The two nearest rows among all rows above each row, by straight-line distance, nearest first (none for the first three rows)
(in the rows, 128 means zero)
0: [137 215 134 122 129 117  62 107 111 113 126 140 133 130 131 122 118 129
 112  96 119 127 119 160 136 118 121 124 165 124 157 107]
1: [140  46 113 130 132 108  78 117  79 145 122 125 121 126 113 113 119  49
 159 147 147 133  94 173 165 198 156 137 134 123 113 134]
2: [155  68 142 144 101 134 136 117 141 140 123 123 125 149  63 114 131 187
 149 162 117 118 187  75 199 110 143 136 150 167  96 119]
3: [107 106 119 126 139 143 132 113 161  88 142 138 110 138  83 124 122 140
 157 157 124 113 165 206 177 141 134 129 153 173 158  95] : 2 0
4: [157 178 138 131 116 118  72 109 113 138 117 131 131 136 137 121 114 172
 111 106 116 146 132  92 161  80 128 127 156 109 136 119] : 0 2
5: [123 217 143 123 126 122  77 111 126  91 141 154 142 130  78 118 140  95
 118  93 113  92 136 190 106 170 113 123 177 147 143 100] : 0 3
6: [132 177 135 121 125 113  88 119 113  93 123 142 126 124  67 112 132  52
 130 105 140 109 131 201 135 172 122 125 204 169 170 107] : 5 0
7: [114  99 115 124 140 119  95 121 104 125 139 135 131 125 115 124 134  61
 147 138 135 114 102 202 115 206 139 131 121 130 117 125] : 1 6
8: [148  33 142 146 118 126 115 115 116 145 130 134 129 141  29 108 140 127
 154 143 121 105 143 103 168 182 149 140 124 118  77 126] : 2 1
9: [153 110 141 139 101 133 145 121 149 130 119 124 121 145  81 117 127 184
 138 149 119 123 187  78 190  86 134 131 165 173 118 118] : 2 4
10: [107 186 103 114 133 119  80 120 112 128 141 125 139 127 239 142 122 120
 126 148 124 136 111 193 117 134 130 123 115 143 125 119] : 0 7
11: [154 102 138 143 104 137 125 109 151 135 124 126 117 151  82 118 120 218
 141 149 111 130 188  73 209  77 139 133 152 152 116 111] : 9 2
12: [124 166 120 116 131 108  80 122  99 104 126 135 130 123 122 120 129  41
 136 122 145 117 110 222 129 183 129 124 176 169 160 115] : 6 7
13: [127  50 114 135 149 123  64 100 100 137 142 139 123 136 103 119 119 109
 159 150 122 121  98 181 166 204 156 138 100  97 100 114] : 1 7
14: [137 148 131 126 133 115  64 104 114  93 125 144 118 131  54 108 121  74
 144 113 134 113 131 208 169 172 133 128 195 155 165  97] : 6 12
15: [115  80 109 126 125 131 111 114 142 103 140 128 115 140 101 121 126 112
 171 187 133 114 169 220 200 165 147 131 164 211 139 100] : 3 14
16: [120 154 129 132 109 136 134 128 138 162 148 124 159 141 210 143 145 219
 113 154  94 120 147  67 100 103 130 128  66 119  48 136] : 4 10
17: [129 119 107 122 116 125 126 124 138 108 119 114 107 134 145 126 110 121
 157 175 147 143 170 191 211 102 140 126 188 217 173 109] : 15 3
18: [128 139 117 128 128 139 118 108 160 101 130 129 107 142 117 124 108 182
 148 156 122 137 178 165 209  84 135 127 164 175 166  96] : 17 3
19: [139 185 131 124 136 115  58 103 107 107 124 144 123 130  99 116 115 106
 125 100 126 126 116 180 149 142 127 126 174 122 164 104] : 0 14
20: [137 130 151 140 124 136  97  94 150  95 141 155 127 148   1 106 137 152
 142 117 103  86 173 153 171 157 129 132 171 141 125  88] : 3 14
21: [118 173 108 115 139 113  69 119  98 123 130 129 131 121 194 133 118  85
 128 128 136 137  97 200 125 146 131 124 137 134 148 121] : 10 12
22: [147 135 154 138 121 128 108 110 134 103 129 149 128 137   1 106 137 121
 133 101 118  97 153 136 152 157 125 131 184 137 134 105] : 20 14
23: [105 106 107 126 127 140 125 112 156 103 149 128 119 143 138 131 125 151
 164 190 116 116 176 209 186 141 142 128 138 204 132  97] : 15 3
24: [121 137 110 120 146 116  70 114  96 124 135 134 126 124 155 128 118  79
 136 129 132 131  93 204 127 174 137 128 125 119 138 121] : 21 7
25: [148  89 137 143 101 138 129 116 148 147 131 124 131 153  98 122 131 220
 142 165 105 122 187  69 190  95 142 134 130 152  83 118] : 11 2
26: [ 97  98 110 125 134 142 146 123 156 102 151 131 124 136 125 134 135 124
 159 176 124 108 161 205 149 163 136 128 125 188 124 107] : 23 3
27: [113  65 106 127 132 136 137 120 146 110 136 123 111 136 127 127 120 122
 167 184 135 126 161 195 188 150 146 131 142 190 141 110] : 15 23
28: [143  26 125 143 107 133 144 122 135 157 129 116 126 147 110 123 130 182
 157 183 120 126 166  78 199 125 153 138 115 155  75 132] : 2 25
29: [141 131 141 139 106 141 133 110 163 124 135 133 129 152  92 122 131 218
 135 147 102 113 195  91 181  85 129 130 149 161 109 105] : 11 9
